Each row is followed by its class.
[-2.79 -1.62 -4.99  2.06 -0.53 -2.56  0.92  2.07 -0.69 -3.48 -0.66 -6.28
  1.21 -2.64  8.14  2.03 -1.27 -4.39 -4.20 -6.24  3.13 -3.65  0.67  2.54
 -2.56  5.40 -0.71  1.72  2.30 -3.54 -0.05 -1.59 -0.75  0.26  2.93 -1.90
  3.89 -5.49  0.80 -0.57  4.34 -1.68 -1.20 -0.20  1.73  4.38 -1.53 -0.38
 -1.30  1.32 -0.37  0.94 -3.05 -3.16 -1.39 -0.34 -2.58  3.94]  [77]
[-1.38 -1.79 -6.11  0.62  0.21  2.17 -1.45  7.79 -1.47 -0.62 -1.84  3.25
  0.25 -7.01  4.94  1.67  1.21 -6.31 -3.21 -6.67  2.85 -1.38  1.98  1.01
 -1.13  7.42 -3.53  4.27  1.39  0.99  2.68 -0.62  0.87 -6.68  4.78  2.53
 -0.20 -4.30 -1.19  0.07  1.14  1.88 -1.71 -1.13 -0.90  4.28 -3.24  1.21
 -0.36 -1.16 -2.38 -1.65  1.72 -3.11  1.87  1.27 -1.08 -2.23]  [77]
[-1.45 -1.36 -6.65  2.78  1.50 -0.32  0.96  1.20 -0.06 -4.84  5.18 -3.48
 -0.93 -2.91  0.85 -0.67 -2.01 -2.67 -2.72 -3.84  0.54 -1.50  0.07  0.25
 -1.68  4.47  3.25 -0.18 -0.45 -4.18  0.03  0.90  2.35 -3.44  2.08 -5.23
  3.81 -3.91  1.16 -2.91  4.35 -5.07 -1.06  1.77  1.50  2.04 -3.09  1.08
 -1.38 -1.91 -0.58  0.95 -1.46 -2.37 -0.41 -2.33  0.21  0.23]  [107]
[-2.63 -1.34 -6.56  1.58  1.60 -2.05 -0.04  2.72 -1.04 -4.32  2.46 -0.13
 -1.30 -3.91 -0.23 -0.62 -1.48 -3.31 -2.93 -4.38  0.88 -1.06  0.54  0.72
  0.04  4.66  2.88  1.42 -0.01 -2.32 -0.89  0.48  7.02 -2.89  3.57 -5.25
  1.77 -5.19  0.51 -2.21  5.11 -4.69 -1.32  2.87 -0.47  2.77 -3.33  0.94
 -1.53 -2.67 -0.26  0.45 -2.12 -2.95  1.22 -2.00 -0.24  0.71]  [85]
[-0.94 -2.27 -5.40  1.06  1.15 -0.78  1.14  4.45 -2.08 -1.67  0.77 -1.03
 -1.89 -4.60  4.48  2.34 -0.40 -6.98 -1.45 -4.96  1.11 -2.18  3.58  0.26
 -1.60  6.53  0.11  0.88  2.38 -1.88  0.37  0.46  0.82 -2.83  3.95 -0.65
  1.34 -5.04  0.33 -0.64  0.56 -0.79 -0.45 -0.88 -0.17  2.81 -2.46  0.25
  0.08 -1.03 -2.00 -2.60 -1.64 -2.22 -1.47 -0.09 -1.66 -0.02]  [76]
[-0.29 -2.29 -4.51 -0.12  0.58 -2.81  1.32  4.04 -1.09 -5.23 -1.30 -5.27
  1.34 -2.65  2.88  0.74  0.31 -4.72 -1.89 -4.37  1.39 -3.49  1.24  0.33
 -3.16  1.90  2.71 -0.95  2.46 -2.31  2.57 -0.84  2.42 -0.01  3.74  0.31
  2.67 -3.31 -0.18  0.00  2.01 -1.42 -1.34 -1.89  1.24  2.38 -2.22  0.48
 -0.39  0.72  0.13 -0.67 -0.61 -3.70 -1.38  0.59 -1.26  1.11]  [76]
[ 0.62  0.00  0.41  2.88  1.54 -2.43  0.78 -2.80  2.22  0.48  1.94 -2.27
  0.86 -0.61  2.22 -2.36  1.68 -0.25 -2.95 -4.05  0.31 -3.32 -2.18 -0.20
 -4.66 -1.62 -1.32  3.67  0.85  1.13 -0.69 -0.14 -0.14  1.81  1.49  0.20
  2.88 -1.29  2.74  1.21 -1.01 -1.40  1.50 -0.26  1.97  2.77  0.57 -1.34
 -0.55 -0.60 -0.45 -0.81 -4.03  0.37 -0.65  0.72 -2.97  4.64]  [60]
[ 0.45 -1.10  1.58  1.19  1.83  1.31 -0.89  3.05  2.44  6.47  1.23  6.83
  0.34 -3.97  4.79  0.37  0.35 -1.28 -2.51 -5.46  0.82 -1.24 -0.26 -3.30
 -1.60  2.87 -4.35  7.37  1.16  4.73  1.41 -0.73  0.55 -4.49  1.75  2.31
 -2.67 -3.52  1.18  2.16 -5.53  3.43  2.26 -1.45 -1.56  4.29 -0.11  0.55
  2.63 -0.42 -0.98 -6.75 -0.41  0.53  4.32  0.07 -4.06  0.65]  [78]
[-2.68 -2.58 -4.62  1.90  0.63 -3.20  1.09  3.14 -0.92 -3.53 -1.82 -5.64
 -0.08 -3.02  3.00 -0.23  0.01 -4.03 -2.64 -6.40  2.41 -1.61  1.60  2.32
 -2.60  1.94 -1.62  1.54  1.14 -3.45 -0.78 -1.50 -0.44 -0.02  3.50 -0.99
  3.83 -3.35 -0.75 -0.13  3.33  0.16 -1.45 -0.18  1.85  4.31 -0.99  1.04
 -1.61 -2.25 -1.63  2.37  0.32 -3.52 -1.91  0.38  0.98  2.80]  [77]
[ 2.03 -2.64 -3.27  2.39 -0.70 -1.93  2.30  3.95 -1.82 -2.51 -2.32 -3.67
 -2.15 -4.54  4.77  1.01 -1.25 -5.99 -0.58 -6.07  2.89 -3.12 -0.22  1.40
 -0.83  5.41 -2.35  1.81  1.05 -4.32 -0.85 -1.23 -0.15 -2.34  4.61  0.09
  2.24 -5.35 -1.06 -0.65  1.42  0.61 -1.53 -1.84 -0.18  2.76 -0.47 -3.28
 -0.47  1.29 -1.79  0.21 -1.27 -2.71 -0.84 -0.06 -2.06  1.90]  [97]
[-2.44 -1.49 -7.60  1.30  1.00 -2.13  0.44  1.94 -1.53 -4.62  2.87 -1.18
 -0.91 -5.33  1.04 -0.55 -0.74 -3.88 -3.65 -4.57 -1.17 -1.60 -0.10  0.88
 -1.76  4.20  2.38  1.78  0.53 -3.34 -0.42 -0.24  3.13 -1.92  2.85 -5.28
  3.77 -4.52  0.63 -4.30  4.12 -3.20 -0.07  2.82  2.98  2.70 -2.38 -0.27
 -1.57 -2.28 -0.61  1.42 -2.35 -2.40 -0.02 -2.28 -0.42  1.28]  [85]
[-0.94 -0.54 -6.90  0.50 -0.07 -2.10 -0.37  0.83  0.21 -5.02  2.53 -1.78
 -1.38 -3.33  0.04 -2.42 -1.40 -2.82 -2.57 -4.64 -0.29 -1.25 -0.26  0.13
 -1.13  1.15  3.88  0.86 -0.09 -3.84 -0.26  1.34 -2.15 -1.38  2.10 -4.57
  2.71 -4.54  0.74 -1.43  5.71 -3.40 -0.71  1.51  1.39  1.79 -3.28  0.08
 -1.80 -3.87 -1.32  0.48 -4.00 -1.81  0.50 -1.57 -0.19  0.99]  [90]
[ 0.88 -1.20  2.47  2.03  1.68 -1.00 -0.32  0.69  2.45  3.62  2.36  0.30
 -0.18 -2.26  2.26 -2.21  0.44 -0.62 -2.45 -4.73  0.78 -2.14 -1.07 -0.43
 -2.55  0.96 -1.04  2.69  1.93  2.74  1.55 -1.15 -1.26 -1.31  1.16  2.37
  0.46 -1.89  0.81  1.05 -2.61  0.27  1.16 -0.22 -0.84  2.62 -0.12 -0.37
  1.29 -0.48  0.85 -4.57 -2.34  0.13  1.84  0.32 -2.64  2.00]  [60]
[-0.85 -0.89 -6.40  1.70  2.34  0.62 -0.59  2.69 -1.71  0.01  3.08 -0.34
 -0.50 -5.14  1.33 -0.49 -0.39 -3.64 -2.73 -4.98 -0.33  0.12  1.01 -0.91
 -1.22  4.25  1.24  0.98 -0.65  0.41 -1.06  0.88  2.45 -2.37  2.53 -2.21
  0.94 -2.90  0.57 -1.28  2.55 -2.68 -0.43  1.66  1.03  1.39 -2.62  0.28
 -0.85 -2.59 -0.13  0.75  1.84 -0.67  0.77 -1.90  0.22 -1.25]  [92]
[-1.00 -0.29 -8.14  1.76  0.51 -2.22 -0.85  1.60 -0.39 -4.40  2.31  0.26
 -1.25 -3.00  0.87 -2.74 -5.43 -5.54 -4.16 -6.24 -0.80 -1.13  0.46 -0.12
  0.07  2.30  3.08  1.84 -2.29 -1.53 -1.07  1.04  3.47 -2.10  3.51 -5.28
  1.73 -5.19  0.17 -1.69  5.11 -1.51  0.09  1.55 -0.27  3.39 -3.37  0.07
 -1.14 -4.69 -0.90 -0.26  0.56 -1.33  1.04 -1.42 -0.95 -0.23]  [90]
[-3.12 -2.01 -7.45  2.43  4.96 -0.73  1.21  2.02 -2.39 -3.14  3.73 -3.90
 -1.42 -4.25  1.74  0.22 -0.05 -3.28 -4.88 -4.09  1.25 -1.20  0.22  0.35
 -2.48  5.50  1.40  1.14  1.23 -1.02 -0.60 -0.20  2.26 -1.25  2.44 -4.20
  2.91 -1.42  0.21 -1.27  4.43 -4.50 -0.28  1.94  3.06  2.17 -2.58  0.17
 -1.08 -2.63  1.36  1.16 -1.42 -1.34 -0.22 -1.71  1.37  0.48]  [67]
[-0.52 -0.92 -1.49  1.36  2.60  0.46  1.95  0.63  3.04  1.42  0.86  2.03
 -2.16 -3.23  2.60 -0.20  1.32 -3.17 -1.81 -3.12  0.82 -0.78 -1.08 -0.45
 -1.70  3.95 -5.13  4.48 -0.22  3.81 -1.48  0.08  1.84 -0.61  2.67 -0.95
 -0.55 -3.12 -0.22 -0.85 -1.14 -0.18  0.91 -0.34 -0.99  2.46  0.77 -0.81
 -0.16  0.78 -0.42 -2.63 -1.79  1.32 -0.91  0.23  0.56  2.54]  [81]
[-0.25 -0.81 -1.54  1.39  1.52  0.08 -0.67  0.73  1.61  2.73  0.93  1.98
 -0.91 -2.44  1.10  0.23  1.60 -3.25 -2.15 -3.71  1.12 -1.97 -1.01 -0.23
 -2.34  2.33 -3.04  4.41  1.04  3.25 -1.08  1.36  1.57 -1.01  0.91  1.98
 -0.40 -1.85 -0.47 -0.36  1.45 -0.09  2.47 -0.40 -0.52  2.87  0.34  1.22
  0.08 -0.11 -1.14 -4.77 -1.84 -0.30 -0.51  0.93 -0.30  2.46]  [81]
[-0.37 -3.18 -3.65  3.83  1.92 -4.46  2.61  0.93  0.28 -3.82  0.83 -7.05
  0.54 -3.03  1.76  0.03 -0.46 -4.16 -2.45 -8.09  0.76 -3.83 -0.31  2.41
 -4.22  2.53  0.70  0.86  2.22 -3.43  0.24 -0.80  0.79  0.39  3.31 -2.58
  4.53 -3.24  1.53  0.19  3.58 -3.33 -2.08 -0.07  2.78  6.22 -0.56  0.14
 -1.86  0.10  0.61  0.99 -3.77 -3.88 -1.85 -0.10 -0.99  3.45]  [80]
[ 2.18 -3.01 -2.32  2.68 -1.45 -3.56  2.54  1.66  0.07 -5.16 -3.30 -7.14
 -0.97 -1.27  0.91 -0.31 -1.26 -5.64 -0.08 -7.39  2.52 -2.63  0.88  1.83
 -0.60 -0.59 -2.10 -1.52 -0.35 -3.95 -0.97 -1.00  0.20 -0.32  3.90 -1.72
  4.21 -3.09  0.66 -0.77  2.74 -0.72 -1.51 -2.14  0.71  3.26  0.56 -2.72
 -3.07  1.20  0.21  3.74 -2.11 -1.67 -4.35 -1.19  0.64  3.99]  [68]
[ 0.04 -3.16 -5.14  1.71 -0.37 -1.64  2.09  4.42 -2.26 -3.04 -4.24 -4.55
 -1.57 -3.65  3.17  1.75 -1.22 -6.87 -0.09 -6.16  3.11 -2.13  1.89  1.30
 -0.82  5.43 -0.67  0.10  1.51 -4.33 -2.02 -0.30  1.19 -2.34  4.68 -0.64
  2.86 -4.70 -1.02 -0.90  1.91  0.09 -1.33 -0.92  0.01  1.84 -0.07 -1.70
 -0.70  3.39 -2.90  1.84 -2.08 -2.37 -3.37 -1.04 -0.20  2.11]  [100]
[-0.25 -0.97 -6.47  1.43  3.04  0.43 -0.20  1.08 -0.96 -3.13  3.01 -1.52
 -1.66 -3.93  0.23 -1.15 -0.46 -3.31 -4.35 -5.20  0.24 -0.25  0.05  2.03
 -1.66  2.63 -0.88  0.46 -0.61 -0.09 -0.84  0.30  3.17 -0.72  1.42 -3.37
  3.12 -2.45  0.07 -1.65  2.69 -2.17 -0.64  1.37  1.74  1.60 -1.12  0.85
 -1.74 -1.42 -1.45  0.65 -0.92 -2.54 -0.18 -1.37  0.21  0.38]  [92]
[ 1.95  0.15 -5.58  1.11  1.70 -1.76 -1.13  1.80 -0.01 -5.76  3.44 -0.26
 -2.19 -3.89  1.33 -3.54 -0.77 -2.93 -3.19 -5.52 -0.15 -1.92 -0.17  0.65
 -1.24  1.45  3.03  1.34 -1.00 -2.47 -0.70  2.14  4.71 -1.61  2.67 -5.27
  2.10 -3.76  1.00 -2.25  4.75 -2.41 -1.89  1.82  1.56  1.35 -2.46  1.82
  0.22 -3.74 -0.08  0.86 -0.97 -3.15  1.33 -1.94 -0.25  0.15]  [90]
[-1.37 -2.79 -4.24  2.37  0.28 -1.29  1.17  1.58 -0.24 -3.12  0.58 -4.25
  0.31 -3.52  2.58  0.33 -0.81 -3.09 -3.38 -5.35  2.77 -3.45  0.45  0.09
 -2.46  3.32 -1.82  2.14  2.07 -1.59 -0.74 -0.01 -0.77 -0.76  3.30 -1.72
  3.11 -3.40  0.10 -1.07  3.59 -0.94 -0.61  0.17  0.61  3.90 -1.07 -0.67
 -2.18  1.47  0.65  0.44 -6.66 -2.62 -2.22 -0.65  0.35  3.26]  [73]
[-0.33 -0.89 -5.31  2.39  1.45 -0.51  1.30 -0.24  0.30 -1.66  3.00 -4.47
 -0.63 -2.89  1.52 -0.59 -0.32 -3.57 -3.90 -6.62 -0.57 -2.08 -1.21  0.74
 -3.18  3.84  0.80  1.46  0.18 -1.19 -0.72 -0.06  1.98 -0.46  3.39 -2.13
  2.25 -2.85  2.96 -1.88  2.39 -2.42  1.16  0.57  2.66  2.08 -1.88  0.39
 -2.75 -1.95  0.02  0.78 -2.62 -1.76 -0.86 -1.21  0.19  1.12]  [92]
[-0.43 -1.96 -5.36  1.34 -0.65 -1.40  0.44  1.84 -0.26 -2.21 -2.10 -3.89
  3.02 -2.67  2.63 -0.39 -0.33 -4.19 -2.81 -5.37  2.73 -2.74  0.81  1.21
 -0.85  2.70 -1.47  2.33  1.98 -1.39 -0.74 -1.02  0.58  0.00  3.68 -0.33
  2.80 -2.90 -1.01  0.22  4.44 -0.08 -1.07  0.63  1.70  2.74 -2.10  0.62
 -0.42 -0.55 -0.67  0.98 -0.60 -3.48 -1.80 -2.61  1.97  1.16]  [73]
[-0.34 -0.40 -2.09  0.66  1.54  0.95  0.76  0.84  1.37  3.19  3.90  1.22
 -0.28 -2.74  2.62 -0.05  2.20 -2.29 -3.67 -3.88  0.43 -0.32 -1.34 -0.24
 -1.90  2.82 -2.32  3.87  0.44  2.28  0.23  0.12  0.78 -1.29  2.06 -0.44
 -0.30 -2.53 -0.15  1.78  2.06  0.56  1.93  0.74 -1.40  4.12 -1.32  0.11
 -0.25 -0.91 -0.38 -2.78 -1.89  0.27 -0.23  0.58 -0.97  1.51]  [62]
[ 0.08 -0.51 -1.19  1.49  2.14  0.34 -1.87  0.01  2.06  2.76 -0.55  2.38
 -1.20 -2.99  2.94 -0.13  1.52 -3.64 -2.75 -3.00  0.00 -0.38 -1.57 -0.77
 -1.61  2.25 -5.01  4.96  0.11  3.63 -1.72  0.74  2.12 -0.96  2.11 -0.32
  0.71 -4.01 -0.47 -0.90 -1.69  0.16  3.09  1.03 -0.08  2.51  1.52 -0.15
  0.67 -1.40 -0.17 -2.09 -1.58  0.49 -0.54 -0.24  1.00  3.68]  [57]
